Below is a small trained network, with its code and all its weights. Each question gives an input and a class and asks what happens when units are switched off, that is, made to give their printed mean instead of their output.

import numpy as np


def w(rows, s, z=0):
    codes = np.array(rows[::2]) - 128.0
    scale = np.full(codes.shape[1], s)
    scale[-1] = z or s
    return codes * scale


def f(y):
    return np.maximum(y, 0)


def log_softmax(a):
    a = a - a.max(-1, keepdims=True)
    return a - np.log(np.exp(a).sum(-1, keepdims=True))


def net(x, mask):
    res = np.array(x, float).reshape(1, 6) / 4 @ E
    y = f(res @ A[0][:, :-1].T + A[0][:, -1])
    res = res + np.where(mask, y, B[0][:, -1]) @ B[0][:, :-1]
    return log_softmax(res[-1] @ U[:, :-1].T + U[:, -1])


A, B = {}, {}
E = w([
[154,139,148,125,148,6],'x0',
[187,225,123,112,195,141],'x1',
[188,54,57,170,175,133],'x2',
[160,179,95,175,53,119],'x3',
[43,144,118,207,173,124],'x4',
[128,128,128,128,129,128],'x5',
],0.011)
A[0] = w([
[134,121,118,137,127,208,67],'N0',
[135,117,111,132,117,225,48],'N1',
[116,134,135,112,129,131,115],'N2',
[91,23,112,127,43,105,29],'N3',
[110,79,138,134,105,127,74],'N4',
[205,89,132,81,89,135,67],'N5',
[108,130,106,106,117,172,96],'N6',
[90,166,144,70,97,132,36],'N7',
[99,69,154,36,223,155,2],'N8',
[163,118,125,125,162,6,77],'N9',
[182,117,112,24,88,153,74],'N10',
[124,121,112,126,136,212,46],'N11',
[212,56,74,176,170,142,63],'N12',
[62,166,139,154,154,129,61],'N13',
[198,67,71,160,160,142,51],'N14',
[124,77,147,88,200,135,39],'N15',
[139,188,144,116,164,158,89],'N16',
[180,188,77,120,195,149,49],'N17',
[83,128,94,237,190,130,12],'N18',
[122,147,108,117,141,174,62],'N19',
[202,86,141,73,100,132,28],'N20',
[203,176,78,232,20,133,48],'N21',
[175,159,131,112,161,150,98],'N22',
[90,186,178,53,81,131,57],'N23',
[122,137,143,126,118,142,107],'N24',
],0.016,0.0045)
B[0] = w([
[137,91,139,120,152,62,185],'N0',
[149,116,152,114,148,29,198],'N1',
[127,131,132,123,111,131,142],'N2',
[224,128,197,162,177,217,249],'N3',
[184,116,130,151,132,161,177],'N4',
[78,149,86,184,166,117,205],'N5',
[134,129,158,111,144,76,165],'N6',
[107,106,137,130,55,139,179],'N7',
[149,168,41,33,125,170,224],'N8',
[160,77,156,103,171,5,227],'N9',
[73,148,72,206,163,114,214],'N10',
[146,95,148,113,156,58,187],'N11',
[62,132,200,118,27,145,250],'N12',
[72,141,85,185,123,126,191],'N13',
[84,116,169,124,25,136,230],'N14',
[143,151,66,61,124,148,192],'N15',
[175,105,162,157,136,189,181],'N16',
[206,113,177,164,148,211,203],'N17',
[62,164,70,222,155,120,229],'N18',
[154,120,138,127,150,90,157],'N19',
[89,148,89,193,160,120,199],'N20',
[140,154,38,4,145,161,252],'N21',
[170,125,160,156,157,173,178],'N22',
[76,121,189,114,37,134,217],'N23',
[133,116,136,135,108,117,143],'N24',
],0.028,0.014)
U = w([
[107,93,202,112,22,154,254],'0',
[104,139,98,212,169,136,94],'1',
[254,87,204,150,165,220,79],'2',
[186,139,75,6,125,163,96],'3',
[189,41,186,93,167,22,114],'4',
],0.0065,0.0038)

Each question gives the input, the list of numbers given to net, and the class t.
The units are the neurons (one row each of A and B). Each row of codes is followed by its name. A weight is (code - 128) times the scale printed after its matrix; where a second scale follows, it is the last column's (A, B and U).
mask holds one flag per neuron, in row order. A switched-off neuron (its flag False) gives its mean, the last column of its row in B, instead of its output. The means were averaged over made-up inputs and are rounded, as every weight is.
A unit's drop is (log p(t) with every unit on - log p(t) with that unit switched off) / (log p(t) with every unit on - log p(t) with every unit switched off).
The circuit of an input: a set's keep is (log p(t) with only the set's units on - log p(t) with every unit switched off) / (log p(t) with every unit on - log p(t) with every unit switched off). Starting from the 12 units with the biggest drops (on a tie, the unit counted first), units are removed one at a time, each time the one whose removal leaves the highest keep (on an exact tie, the one counted first), for as long as the keep stays at least 0.8.
units of the circuit, in order: the units of the circuit, biggest drop first
unit that matters most: the unit with the biggest drop
k most important neurons: the k neurons with the biggest drops, biggest first
drop of u: that unit's drop, to one decimal
input [3,8,6,7,-6,6], class 2: unit that matters most => N17
input [-5,-8,-7,3,-8,-3], class 1: 2 most important neurons => (N10 N5)
input [8,-4,8,1,0,-2], class 0: 2 most important neurons => (N12 N14)
input [-1,-4,3,6,-6,-1], class 1: 3 most important neurons => (N5 N10 N20)
input [-2,7,-3,7,-7,-1], class 1: 3 most important neurons => (N10 N3 N5)
input [0,0,3,8,-7,-2], class 3: 2 most important neurons => (N21 N18)
input [1,6,8,7,5,7], class 0: 2 most important neurons => (N12 N14)
input [-8,-5,7,0,-1,-7], class 4: 2 most important neurons => (N1 N11)
input [8,-3,7,-8,1,6], class 3: 2 most important neurons => (N8 N15)
input [-6,-1,-2,-6,-7,5], class 1: 4 most important neurons => (N10 N21 N20 N5)
input [4,8,-1,8,1,-3], class 2: 4 most important neurons => (N17 N16 N8 N22)
input [-7,2,1,-6,-8,-2], class 1: 3 most important neurons => (N10 N20 N5)
input [6,7,-1,-7,-5,8], class 2: 4 most important neurons => (N17 N21 N22 N16)
input [-4,-7,2,5,-2,3], class 2: units of the circuit, in order => (N3)
input [2,-3,-5,-7,3,-5], class 3: 2 most important neurons => (N8 N12)
input [8,-1,-3,0,-3,2], class 4: drop of N9 => 0.3
input [7,2,-5,-6,-7,-1], class 1: drop of N12 => 0.2
input [2,2,-5,-8,6,8], class 3: drop of N8 => 1.7
